[6] [  0 -37  47  -7 -14   1 -18  -7 -28 -31  -9  -3 -63 -31  -7 -25  21 -56
  33   2]
[8] [ 36 -10 -29  30  32  63  11   1 -20  14   8   1 -10 -22  11  70 -33  20
 -41 -43]
[5] [  8  18  -5 -15  -6  42   2   0 -30   5   7 -11  13  -9  13  10 -32  -8
   1  -4]
[5] [ 21 -37  31   0   2 -20 -46   6 -16 -15 -10   9 -10   1   8  -3  13  15
  -8 -10]
[6] [ -3  24 -11  10 -14  -4  22  -4  10  15 -31 -18  29   6 -11  -3   2   9
 -12  -4]
[6] [ 41 -14  13  24  13  -4 -19 -25 -51  -4 -58 -17  23  -2  13 -17 -22  35
 -51 -28]
[11] [  2   8  -3  17   5 -23   6 -24 -20  -7 -25  -3   8   0  -1 -39 -10   2
   6   1]
[11] [ -3 -18  30   4   3 -18 -12  -5  -2 -10   6   7 -16  -1 -18 -22  30 -31
  11  12]
[6] [-14   7  11  13  31  19  14  -3  41  18   0  -5   2  32  13  15  21  -6
 -45  -9]
[8] [-22  17  -9  12  23  18  31 -29  -3  -6  25   6 -42  -6  11 -24 -16 -44
  33   9]
[11] [ -6  -9  17   5  53 -19 -15 -26 -13 -15 -11   8  15  32  35 -51 -10  11
 -36  -2]
[8] [ 17 -23  -6  21 -21 -26  -2 -10 -22 -18  -4  10 -47 -40 -27  -4   3  -9
  46   0]
[11] [ -1   8 -12 -19 -17  -9   0   8 -15  -5 -17  -8  35  -6  -5 -15 -13  14
   4   5]
[11] [-10  16  -4  -5  -7 -16  13 -13  -7  -2 -18 -11  19   4  -4 -34  -6  -1
   2  13]
[8] [ 12 -26 -30  61  71   2  -2   7 -11 -10 -24  29  46 -10 -11   9   7   7
 -24 -58]
[11] [ 11  25  -6  38 -26 -17  -2 -11 -11  10 -22  -1  10  -5 -15  -9   1  -5
  44 -12]
[5] [ 17  -8  11  -9 -13 -18 -22  -6 -11   0  17   5 -17   4   5  -1  -7  20
   4  17]
[11] [ -5  -1 -19 -10  12  13  13   8   4  -2 -12  -6  19  -2   8   9 -13  17
 -26 -10]
[8] [-39  32 -51  13  45  -4  50 -20  21  -2  22  16  10   9   9 -30 -24 -10
  17   9]
[6] [ 17 -32  10  -6  -4 -23 -46  26 -40 -22   7  24  35 -23 -29 -11  14  -8
  29  -4]
[8] [-24 -10  19 -30  14  18 -11  21  -3 -16   7   3  21   1   5 -17  13 -37
   4   0]
[5] [ -8 -22  26 -31 -32   6 -10  42  19  -4 -39 -21  28  -7 -20  18  41  -7
 -23 -10]
[6] [ 23 -23  50  10 -18  -7 -37  16  10  10 -43 -16  14  16  -7  19  44  10
 -41 -22]
[6] [-14  24   6 -10   5  19  10  -6  -6   6   4  -8  21  11   7 -19  -6 -24
   1   8]
[8] [ 21  -1  11  20  -7   9 -42  19 -34  -4 -38   1  46  -4   9   3  -3   3
  18 -45]
[8] [-10  -1  15  -6  20  -4  -6  -9  22   1  -4  -4 -11  32  35  -8   0  17
 -31   1]
[6] [ 26 -34   0  28  -5 -14   3  -5  -6  -7 -39  -6 -26 -26 -20  18  12  19
 -22 -23]
[6] [ -1   5 -15  19  -8 -49   2 -20   4 -10 -33   1 -10   5  11 -32 -11  34
  18  -2]
[5] [ 13 -14  12  -6  -5 -32 -43  26   5   5  16  20  43  18 -16   7  25  24
  -3   6]
[6] [-16  23 -22  11   0   0  33   4  64  28   1  -7  -2  27   5  34  12  26
 -26   0]
[5] [-45  24   9 -38 -38  25  14  16  57   0  -8 -24 -53  17  52  15  -3 -10
  32   0]
[5] [-18  -7   2  -5 -14  12  21  17  18  -7 -42 -20   3 -16 -12   5  21 -20
  -4 -17]
[6] [-11 -16  -5  14  11 -42  -5 -13   0 -24  -5  18 -28  -6   4 -36   3  -2
  36   1]
[5] [ 18  10  -8   9  -9  12  -1   2 -11  15  14   2  14  -6 -15  22  -5   4
   1   0]
[5] [-40  -2  23 -62 -15  30 -28   7 -22 -51 -38 -21 -47  -2 103 -45 -53 -12
  52 -23]
[8] [ 36 -15  18 -20 -46  27 -21  26 -24  11   1 -16   4 -26 -28  49   7   4
 -12  -1]
[11] [ 18 -22   2  55 -30 -65 -10 -14  12  -5   4  25 -64 -24 -46   1  40  -8
  68   4]
[11] [ -6 -30  21 -22 -22 -46 -12   4  12 -15  27  13 -39  -9 -30 -16  34 -12
  24  40]
[11] [ -6   1 -36 -30   5  11  28   5 -16 -11 -29 -18  37 -16   5  -8 -36  31
 -35  -2]
[5] [ 35   4  -6 -24 -65  21  -7  38 -35  17 -15 -22  59 -38 -58  43   5   6
  -3   2]
[5] [  2 -19   5   8   3 -10 -12   7 -12 -16 -26   3   7 -12  -4 -10   8  -3
   6 -19]
[8] [-18  39   0  -2 -17 -16  12 -11   9  13   2  -6  26  20  -7 -31   3 -13
  23  23]
[11] [-30  -6   8 -14  -3 -13  29   7  38  -2  -4  -8  -4   1 -30 -12  40 -29
 -11  21]
[8] [ -8  21 -47  46  16 -31  19 -15 -11  -7 -13  21  25 -13 -14 -30 -15   0
  51 -16]
[-14  12  17 -13 -20 -36  -3 -11  13   2  13   1  -8  17  -9 -33  16  -9
  22  36] | [11]
[-17 -23  18 -33  17 -28  16 -27 -13 -25   5  -5 -25  -3  -7 -59   2 -15
 -24  44] | [11]
[-20  12   7 -18 -28 -32   9  -3   7  -4   9  -1   0  -1 -27 -36  19 -25
  36  37] | [8]
[  0 -15  53  15   1 -33   2 -22  21  10   5  -3 -23  18 -43 -26  64 -39
 -25  33] | [8]
[  6  41   4 -19 -33   2 -15  13  -3  26 -14 -19  69  30   7   0 -10  28
 -12   6] | [6]
[-14  37 -67   9   0 -56   8  11  24   6 -32  10  87  27  12 -20 -28  81
   8  -9] | [8]
[  6   3   5  -9   5  28  -8  11 -17   4   1  -4  28  -1   3  10  -7  -7
 -13  -9] | [5]
[-37  16 -36  -2  23 -50  21  -9  12 -16   5  20  34  10  -4 -59  -7   4
  31  21] | [5]
[-17  21 -22 -27  -3 -15 -17  17  16   4  55  25  19  22  19   0 -17  20
  37  24] | [6]
[ -4 -24 -22 -10  24 -15  30 -16  38  -3  23   4 -61   4  13  20  -9  43
 -47  21] | [8]
[  3  -2  15  15  65  13 -11 -16   5  13  39  20  14  39  18  -3   4  -3
 -49   3] | [5]
[  0 -34   1   7  -3  12  11  24  13  -8  -6   3 -17 -34 -39  32  36 -28
  -1 -15] | [11]
[ -4   8  -4  -4  11 -11  -2   7  22  11 -10  -3  38  29   9   1   5  32
 -37  -1] | [8]
[ 22   9  35  -9 -26 -15 -54  23   9  23 -24 -11  60  45  16  14  17  46
 -35  -9] | [6]
[ 28   4  26  28 -26 -36 -32   0  -3  17 -38  -7  38  19 -20  -3  29  24
 -12 -10] | [8]

<54> [-31  14 -44  32 -23  16 -14   3 -22 -34   2 -43  11  17  39  -3 -18  -6
 -13 -12]
<61> [  8 -14  16   4  -7  12  20  22  22  -5   2  29  -7 -35 -35   1  18 -32
  19  -5]
<54> [-15 -10 -17  -5 -18   5 -25  11  10  21 -33  17 -13  14  31   4 -23 -35
 -22  26]
<61> [ -1 -22 -13  -9 -63  16   2  -4 -64  21  17  50 -24  28  41 -18 -39  -3
 -27  -7]
<61> [ -9  -2   1  -1 -13   7  -5   2 -11   0   3 -13   5 -12  -8 -21 -19 -10
 -12 -17]
<53> [-26   0 -25   5 -27  43 -11  35   4 -11  -9  20 -26  -1  13  -6  16 -54
  -6   0]
<57> [  7  -7   7  -4   0  -8  14   2 -13  -1   6  10   0   3  -6   6   7  15
  11  12]
<53> [-20  11   3 -13 -27  60 -28   4 -11  27  21  17 -31   5  11 -44  -6 -27
 -39 -42]
<57> [ 11  36  24   2  -9 -10   0 -15  49  52   6  12 -12 -23  -6 -12 -13 -11
 -32 -47]
<54> [-21  48   3  31 -20  36  -3  14  41  15  23 -16 -15 -16   1 -13  14 -18
 -25 -45]
<49> [ -6  -9 -22   1 -19 -19  -5  -2 -15 -10 -20  -8  11  -8  12  -7 -35 -24
 -10  -9]
<61> [  2 -42  39  -3  -7  38 -10  12  13  23   3  28  -2 -20 -31 -15 -14 -19
  -1  16]
<49> [ 16  -5   0  36  36  64 -26 -37  40 -31  34 -12  12  -8   1  -1  21   2
  15 -51]
<49> [-33 -33 -39  36  23  78 -58 -12 -26 -61   8 -55  26  44  43  -1  -7  12
   7  23]
<61> [  4   0  -1  17  38  13 -11 -12  33 -32   1 -32  21 -19 -20   4  17  -3
  20 -17]
<49> [-2 -8  2 -4  6 -6 -4  1 -6  0 -7 -7  6  7  0  3 -4  8  2 18]
<57> [  9  -5   0   0  13  38 -25 -18  28  -1   5  13  -6 -15  -4 -17   4 -32
  -6 -43]
<53> [ -7 -26 -33 -24 -17  34 -29   2 -23  -6 -17  42 -26  16  30 -16  -7 -51
 -11  -7]
<54> [  1 -14  33 -43   1 -35  18  27 -14  29 -20  17  -6 -14 -42  -9   1   0
   3  40]
<57> [-57  -3 -16 -10  14  68 -42  52   7 -26 -22 -35 -12   1 -14 -24  31 -50
  -4  28]
<61> [ -3  -5 -11   1 -25 -13  -9  -9 -20  25  -9  12  -5  32  42   8 -34  13
 -22  23]
<54> [-10 -15 -25  18 -42  12 -11   3 -11   6 -10  21  -7  13  41   4 -36 -26
 -19   6]
<61> [ 10  11   6 -14  10   4   8   6  22   2   1  23 -17 -19 -20  -4  30 -23
   8 -23]
<49> [ 28 -31  -3  -2  19  38 -11 -22  14 -17  10  45  -9  -4   0   4  20 -21
  21 -22]
<53> [  3  11  21 -21  -6 -17  -8 -27 -38  40  19 -12   2  25  12 -23 -33  51
 -32  -7]
<49> [ 21   9  42  -9  22 -42  19  -7  32  32  -3  -3  11 -21 -36   9   1  26
   5   9]
<53> [ -7 -28  18  -7 -19  53  -4  31   4  18   6  52 -30   1 -10  -5  18 -28
   2  24]
<54> [-25 -14 -30   3   4  -3  -8   3 -65 -51   0 -55  27  26  14  -6 -13  29
  10  26]
<54> [ 27 -27 -40  24   2  18 -22 -45   3 -24  -1  31   4  25  58  23 -18 -10
   8 -19]
<49> [-26  17  49  16 -54  18  39  58   1  43  28  10 -20 -21 -38 -12   6   7
 -15  21]
<49> [-14 -11  20   3 -18  35  11  40   0  16  10  31 -24  11  -8  10  28   1
   7  46]
<57> [   3   31  -18    2   17   12  -19  -47  -14  -37   32  -58   23  -28
  -10  -51  -15   -2  -16 -113]
<57> [-35   0  27  -9 -12  36   6  40 -39  -1  25 -26  -4   0 -35 -30  15  20
  -3  23]
<61> [  7  16 -13  -5   6 -23 -17 -17  28  29 -25  13 -10  19  36  18 -10  -6
 -18   7]
<53> [ 16 -18  -7  -3  15  68 -16   1  39 -15   8  60 -32 -14  -6  -1  48 -57
  19 -33]
<57> [  8 -25  24 -20  12  23   4  21  20   4  -6  37 -14 -26 -40  -5  27 -32
  18   9]
<61> [ 15   2  18 -15   9  -2   7  12  44  25 -14  42 -22 -18 -19  10  26 -29
   6   4]
<57> [ -7  -3 -12  10  -8 -16 -15   6  40  11 -40  -1   5 -16  10  10 -27 -45
 -13   8]
<49> [-24  20  22  58 -25 -12   8  18  53  15  -5 -57  34 -41 -22   4 -42  -6
 -19  -1]
<61> [  0  -3   1 -13  27  22 -46 -36  -2  19   1 -13   2  33  29 -13 -16  22
 -23  -4]
<49> [ -1  18   4 -22   9 -53  12  10   1  22 -26  -5  -3  12   1  17   5  17
  -2  38]
<53> [ -1  10  19  -6  10  -4  20  28  27  -1  -4   4  -7 -30 -42   2  33 -17
  16   4]
<57> [ 13  -5  28  -2 -14 -19  25  -1  -9  17  15  11   5 -17 -24  -6 -12  18
   1  -5]
<53> [ 15  17 -12 -30  14 -27   0 -23 -24  12   1  14 -14  33  27   5  12  29
  -5  -1]
<53> [ 41 -14   9 -43  51 -85  30 -15  -4 -11 -32  13  15  -6 -29  31  22  25
  43  36]
<53> [ 39 -60  -2   0  22  44 -14 -23  15 -14   2  74 -12  13  14  25  20 -17
  34  15]
<54> [-10   3 -22  17   6  -9  -8  -7  -9 -24  -6 -35  19  14  19  10 -10  14
   3  10]
<57> [ 19 -20  -7 -11  20  -2   2 -10   1 -27  -5  14   5 -16 -16   1  13 -18
  23 -15]
<54> [ 18   5 -36 -30  18 -33  11 -15 -24 -42 -11   6  -1 -11  -3  -5  19 -22
  20 -39]
<54> [-17  30 -10  -4  -2  16  -5  13   8  -5   4 -15 -13  -9  -5 -18  19 -21
 -11 -30]
[  6 -35   9 -15  16 -14 -11 -13 -23  -5 -13 -12  22   3 -10  -5 -26  15
   6  25] | <49>
[  4   3  -3  37  17  14  11  11  53 -36  -1 -15  15 -38 -27  18  26 -28
  29 -16] | <53>
[ 28 -20   5 -15  18 -10   8 -10  17 -14  -8  27   3 -32 -29  -1  10 -29
  22 -23] | <57>
[ 22 -45  46 -19  11  27  13  15   5  22  10  62 -17  -2 -34   9  28   7
  26  44] | <49>
[ 10  -8 -13  12   7  40 -15 -26 -24  -6  31  20 -13  55  50  17  18  43
   5  10] | <57>
[ -4  25   3  12  -5  -7   5  -8  -8  14  17 -15  -1  23  20   8   0  40
 -11   4] | <53>
[-14  48 -17  20  -6 -10  14   9   6  -2  11 -22  -9  20  24  19  26  25
  -4   1] | <53>
[ 28   2  10  -5  18  -8   8 -14  34   9   0  31  -8 -14 -10  12  19  -9
  12 -17] | <49>
[  9  -1  17 -27  10 -10  -4 -11  -7  15   1   1   1 -12 -21 -22  -8   1
  -8 -19] | <53>
[-43  11  35 -27 -45 -17  28  55 -57  15   9 -41   5 -38 -65 -57 -25  -1
 -24   2] | <61>
[ 20  -8   2 -17  23   4  13 -10 -22 -26  20  13  -2  -2 -19  -3  32  15
  27 -15] | <57>
[ -3   9 -33  41   5  -5   0 -23 -13 -46  13 -48  30  14  29  16 -10  29
  11 -13] | <54>
[-10  13   0   6 -18 -21  27  26  -1 -15  -3 -16   6 -33 -29  -6   2 -18
   6 -11] | <61>
[-24  31 -26  22 -14  -8 -22   2  22  25 -22 -17  -8  39  60  24 -17   4
 -31  29] | <57>
[ -8 -23  30 -22   6   4   2  16 -28  11   3  -3   3   7 -26 -11   1  25
   5  42] | <54>
[  0   8   7 -10   4 -16   8   8  13   1  -9  -6   2 -25 -25  -9   3 -18
   0 -14] | <57>
[ 20 -22   5 -16  41  25 -29 -25  18   3  -4  24  -6  18   9   7  18   3
  11   8] | <54>
[  1 -10   8   8 -11   3  -2 -16 -12 -14  14 -28  26 -37 -27 -35 -39 -11
  -9 -51] | <57>
[ -6  -8  44 -30  44  19  -6   9 -22  12  19 -18  -1  25 -32  -7  37  62
  13  51] | <61>
[ -2 -57 -11   3   6  33 -15   9 -13 -37 -13  13  11  -4  -6   2  -5 -29
  25  27] | <57>
[  6 -42   3  15 -44  30 -10  -2   3  17  -2  46  -5 -15  11 -10 -46 -43
 -15 -11] | <61>

(90) [ 35  19  21 -37  45  13 -18   7  30 -30  10  44  35   6 -38 -14   6  24
 -15  29]
(85) [ 12  24  -2 -30 -28  -6  12  -7 -12  12  16   2 -13 -19  -9 -28 -11  14
  23 -32]
(85) [ -1  10  -5 -49  25  -1  53  41 -34  23   4  15 -26 -15 -34 -54 -15 -11
   8   3]
(85) [ 76   8  -5   5  -2 -10  11  32  12  13 -33  22 -36 -50 -14   0   2 -32
 -10  -1]
(85) [-121  -49    0    8   26   48   30   21  -41   -6   20  -46   18   59
    4  -27  -13  -24  -11   29]
(86) [-14  11  -4  22 -22  26 -18 -22   3  -7  15   3   1  14  21  18   6   5
   7  -5]
(85) [ 51  19   3   8 -48  36 -17   2  21   2   0   5 -19 -37  -3  -8  -4 -17
  -1 -31]
(85) [  4  -7  -1   3   4  19  12  24  -4   4  -8  -1 -13  -9  -8 -12  -4 -24
  -9   6]
(82) [ -5 -10   9  -1 -17  43  -5  14   8  -6   6 -17   5  -5 -11 -24 -10 -19
 -12  -9]
(90) [ 45 -20 -11  73 -26 -10   1  -1   5 -29 -31  -8 -29 -31  27  40  10 -45
   8  11]
(90) [  3 -12  18 -25   6  20  12  14   1 -35  14  -9  21  -6 -34 -46 -14  -5
   3   5]
(82) [-24  10  -6 -31  19 -41  21  -9 -24  15   9   5   2  13  -2  -9  -2  29
  18  -1]
(86) [-46   0  -7 -10   0 -30   3 -22 -18  22   9 -15   6  24  17   8   0  27
  11 -12]
(90) [-27   0 -17   4  14 -50 -10 -10  -4  64 -24  -6 -11  18  31  45  12  19
 -16 -10]
(86) [  2  12   4  -4 -23   6 -10 -22   3 -14  18  -1   8   0   3  -5  -2  16
  16 -15]
(90) [-31 -19   0 -15 -13 -39   3 -10  -9  29  -5 -42   7   3   7  -5 -10  16
   1 -29]
(90) [-18 -18  20 -39 -14  15  17   7  -8 -29  25 -34  27  -6 -35 -64 -25   4
  12 -17]
(82) [ 34 -11  20 -44  -2 -18   4  19  16  -1  -8 -19  17 -31 -40 -43 -17   4
  -9 -21]
(86) [-43 -48 -19  76  17  30  44  31 -39 -30 -18 -17 -31  15  24  17   4 -72
   1  54]
(82) [-34  22  11 -51  24  57  -7  16   3  19  30  22  19  28 -26 -37  -7  18
 -20   3]
(90) [-80 -27 -22  10 -33  -6  37   8 -52  55  -2 -59 -35  11  29 -13 -16 -22
  10 -33]
(85) [ 44  23   1  -5 -30   1 -12  -9  14   3   1  11 -11 -28  -2  -2  -1   5
   8 -25]
(86) [ 16   3  12 -25  -5   1 -11   3  16   3   2  -4  13 -11 -18 -18  -6  10
  -8 -15]
(90) [ 45  13   7  -2  38 -21 -27  -3  34 -10 -16  38  18   0  -9  31  18  18
 -19  26]
(86) [  7   5 -20  46 -10 -13  42 -17 -42 -56  12  19 -31  -6  21  12   6 -20
  56  28]
(82) [ 18  14   2  -1  22  20 -20  11  21  12  -8  30   2   5  -4  16  11   0
 -25  15]
(82) [ -4 -15  -2  36 -27  28  -4   1   0 -14  -2 -18  -9  -5  14   7  -1 -28
   0  -3]
(82) [  3 -23 -17  24  22 -12  16  43  -6  53 -48  -5 -39 -11  11  25   6 -43
 -35  13]
(86) [-34 -38   8  -2   2   9  16  19 -10  -6  -3 -41  11   5 -11 -27 -14 -20
 -10   1]
(85) [ 14 -12   5  27 -14  73 -10  32  17  -6  -8  -2 -12 -12  -6  -9  -3 -48
 -29   7]
(86) [ 19  -2  -5  -3  19 -27  24  13 -11  -4 -12  11 -13 -13  -9  -3   1  -8
   7  15]
(82) [  5  23   3 -38  36 -11  -5   4   7  20   3  32  10  11 -16  -2   5  28
 -11   9]
[ 11  -5  -5  -1  19 -16   5  20   2  27 -24   5 -13  -7  -1  10   4 -11
 -17   7] | (82)
[-14   8   1  11 -23  24 -19 -20   6  -6  16  -4   8  11  14   7   1   8
   4 -12] | (86)
[-54 -39  16 -26 -12  -1  10   3 -11  -3  12 -62  30  11 -16 -44 -23   4
  -2 -22] | (86)
[-22 -18 -18  42  -9  -5  16   5 -22  13 -16 -17 -29   3  29  24   4 -29
   3   6] | (82)
[ 10  -6  -1  -2  12 -12  15  12  -6  -4  -8   3  -6  -9  -8  -6  -1  -9
   1   9] | (86)
[-38 -19  11 -37  15  -5 -21  14  17  54 -11 -32  25  18 -10  -9  -8  16
 -42 -20] | (86)
[  6  -1 -17   1 -73 -78  27 -34 -34  27  -4 -50 -35 -40  27  -5 -15  12
  52 -68] | (85)
[ 15  22  -7   2   0 -10  -6 -13   1   5   2  23  -8   0   9  18   9  13
   9   0] | (86)
[-20 -35  11  27 -27  52  10  11  -6 -48  12 -38   9  -3  -7 -30 -15 -39
   4   4] | (86)
[-24 -13  -2 -11  49 -20  22  18 -15   2  -8   8   5  19  -9  -1   3   0
  -7  33] | (85)
[-86 -34  -7   1   0 -10  33  -2 -44   6  13 -48   4  31  13 -18 -13  -3
  14  -1] | (85)
[ 28  16  11 -24  18   9 -19   6  26   1   0  24  16  -3 -20  -5   3  14
 -17   4] | (82)
[-46  18  -8 -59  44 -37  31   5 -34  43  13  16   0  27 -12 -21  -4  38
   8   4] | (82)
[-36 -21  -3   3   9   9  21  16 -20   4  -1 -19  -4  11   0 -13  -7 -17
  -3   9] | (85)
[ 50  21  -2  -7   1 -24  15  -4  -3 -24   2  29 -12 -26 -12  -6   3   5
  26   5] | (86)
[111   5  15  35 -14 -23 -49 -19  63 -49 -28  22  16 -43  -3  43  17   0
  -9   4] | (82)
[ -2   6  -5  16 -22  34  10   2 -12 -14  13   3 -16  -5   5 -10  -3 -19
  14  -1] | (90)
[-20   0   2   7 -15  -2 -17 -26   4  -8  12 -12  16  15  14  12   2  18
   7  -9] | (85)
[  0  10 -15  17  22 -23   0  -4  -5  18 -14  23 -15  11  20  38  15   4
  -2  18] | (82)

(88) [ -7 -31 -20  23  22   1  -7   1  24  15 -19   3  10 -48  -6  23   0  23
 -10  -7]
(94) [ 25  63 -22  42  25 -23  -9 -20 -31  -8 -34  18 -41 -54  -5  12 -25 -15
 -14  34]
(89) [-21   1  21 -22 -26  -9  -4  -1   0  -1  20   3  -5   6 -11  -9   9  10
  17  13]
(88) [  4 -11 -53 -44  55  21  -1  21 -32  20 -22 -40 -23  62  35  -3  51 -17
  16 -45]
(89) [-40 -41  -8  -8  -4 -24 -28  13  27  26  -1 -11 -16 -39 -41   7  24  46
  17  24]
(89) [ 10 -62  13   2 -34   1  40 -13  48 -21  33  11  60   8  -6  -8  34  15
  12 -56]
(88) [  3   9 -28  -8  -1 -28 -31  -2 -18  -6   6 -39 -35  -9  30 -14  57   4
  47  -3]
(88) [  9  19 -17 -22  18   9  18 -17 -17  12 -31  27 -16  -9 -27  28  16  -5
 -29   0]
(88) [ 20 -42 -38  17  39  38 -21  13  18  19 -30 -37  27 -17  54  34  16   0
 -26 -39]
(95) [-14   6  38 -17 -18  16  17  11  -6 -12  34   4  20  58  18 -28 -32 -16
  11  -7]
(89) [-19 -19  -1   4   3 -17 -18  29  13  18  -4 -17 -18  14 -43 -14 -19  16
  -1  33]
(89) [ -3  10  12 -14 -16   3   9 -17  -6 -10  14  13   7  -5  14   2  15  -2
  11 -11]
(95) [ 26 -31 -12   6   7  22   4  11  19   6 -14 -18  25  20   4  12   5  -7
 -31 -22]
(95) [-28  36  -8 -11  -9 -44  -7 -34 -29 -16  21  17 -40 -55  15 -11  50  17
  70   2]
(94) [  7  -4   6 -11 -14 -11  -4  22   3   4   1 -19 -15  49 -40 -21  -5  -6
  -9  24]
(94) [ -8 -11  24  -3 -30  -2 -14  13   8 -13  36 -27  13  29  28 -28  -1  -1
  28  -2]
(89) [ 23  20  -6   5  12  22   0  -3 -17  -7  -8  -8   7  14  42   6  -8 -25
 -13 -14]
(88) [ 24 -24 -45 -14  27   7  -6  11   1  18 -32 -30 -12  19  -8  14  44  -2
 -16 -20]
(88) [-28  16 -32 -41  57  15  18  -4 -40  20 -19  18 -25  12  17  10  20  -4
  18 -28]
(94) [ 10  12   0   6  -2  -6   2  -2  -4  -3  -6   5  -7   0 -14  -1  -7  -5
  -9  11]
(95) [ 38  13   0   0 -14   8  22 -14 -12 -31  18  -9  19  38  43 -18  22 -31
  12 -40]
(95) [-26   0  17  -6 -13  -7  -2  -7   3  -1  17  14   2 -21   0  -2  -2  15
  19   7]
(94) [ -6  13   6  14 -14 -39  12  -7  -1 -16  16  15 -17  -6 -32 -27  -4   6
  27  15]
(94) [-13 -16  -9  14   4 -18  18 -23  15  -6   5  29   9 -53 -10   9  19  24
  20 -20]
(89) [  8 -34 -11  13   6   6 -13  20  22  10  -8 -27  12  10  -2   1  -1   5
 -12  -5]
(88) [-29   9  25  10 -13 -13  -1   0  -1 -11  30  11   3  -9  12 -21 -25   7
  33  10]
(94) [ 32 -14  -4  13 -14  17 -54  29  13   9 -13 -66   2  18  28   7   0 -11
 -30  21]
(95) [ 22 -14  12  11  -7  23   9   8  16  -4  -1  -4  30  26   3   3 -24 -14
 -32  -9]
(95) [ -3 -22  -6  -2  -1   0  -2   5   9  -2  10 -14  10   7  14  -7  18   6
  16 -19]
(95) [-36  -6  17  40 -12 -43 -28  19  17  -4  25  -9 -16 -30 -16 -33 -40  26
  39  43]
(89) [-48  -4 -23  -8  60   7  -3  24 -25  16   6 -10 -15  20  46 -20 -17   2
  49 -24]
(89) [-29   6  -2  -3  25 -10  14  12 -14   2  10  11 -14  23  -7 -25 -24   1
  28  -1]
(94) [  9  11 -33   7  35 -12  22 -17  -6  15 -45  38 -25 -38 -59  28   4   8
 -30   9]
(95) [ 27  15  -8  71 -13 -50 -21   2   8 -31  13 -25 -15 -27   6 -36 -19  -3
  30  22]
(94) [ 18   0   2  14 -21 -32   7   2  13  -7  -4   4 -15   7 -65 -15  -2   4
 -11  28]
(88) [-44  16  30   4 -21 -36  -1   2  -7 -17  46  11 -14  -1   1 -44 -21  13
  62  19]
[  5  -1 -29   7  29   2 -10   0  -4  17 -31  -2 -15 -28  -6  23   7   5
 -16   3] | (94)
[  3  -7 -20 -14  24  15  -2   9 -11   9  -9 -18  -2  24  23   2  16  -8
   2 -22] | (88)
[ 48  16  11  -2 -11  38   9  -7   1   3 -31   9  19  16 -13  34 -20 -28
 -79  10] | (94)
[ 15  -2  21   2 -30  -8  26  -9  13 -17  15  17  16  19 -30 -13  -5  -5
  -8  -1] | (89)
[ 26  21   2  -4  -2   7  -1   8 -10   5 -21  -4 -13  32 -29   3 -19 -21
 -41  26] | (94)
[  3 -20  33 -11 -39  12  15  -2  20 -14  30   3  36  27   3 -10   2  -2
  -1 -15] | (94)
[  6 -79  10  -3 -46   3 -58  45  62  25   2 -73  19  18 -30   5  22  29
 -28  29] | (89)
[-58 -48 -11 -24  17   0 -22  17  12  21  20 -22   3 -14  31  -4  32  36
  53 -24] | (89)
[ 12  -2 -14   7  17  16  17 -25   6   6 -27  32  14 -48  -4  40   8   5
 -31 -17] | (94)
[ 33   4  -4   2  -3  15  -9   7   3   9 -27 -12  -2  15 -20  18  -8 -14
 -50  19] | (94)
[-16   7 -12  -8  18 -16   3   8 -13   7  -4   3 -25  11 -20 -13  -1   4
  16   9] | (94)
[ 38   7 -24 -21   2  15 -19   5 -20  -3 -11 -48 -10  40  42   1  46 -26
  -3 -19] | (88)
[ 15  23 -11  27  34  -6  20  16 -16  -2 -17   9 -15  36 -23 -21 -54 -24
 -17  12] | (89)
[ 14 -11  15  15 -10  -9  47   4  14 -21  19  21  23  49 -35 -33 -29 -12
  -2 -15] | (89)
[ 40 -28 -15  24 -45 -47 -35   9  32 -11   2 -53 -17  -6 -39 -17  48  13
   5  25] | (88)
[ -6  -3 -42 -12  46  15 -10  -5 -17  18 -26  -9 -12 -25  38  26  33   3
   7 -29] | (88)
[ 16  57  21   7 -37 -23  20 -46 -29 -48  36  27  -3 -21  40 -20  20 -19
  43 -13] | (95)
[ 13  -3  -6  -9 -16 -18 -12  12  -3  -8  11 -34 -15  37  -3 -26  26  -6
  20   3] | (88)
[ 11  13 -18 -22  10   4  -2  -2 -21   3 -10 -13 -17  20  13   2  29 -12
   4 -10] | (88)
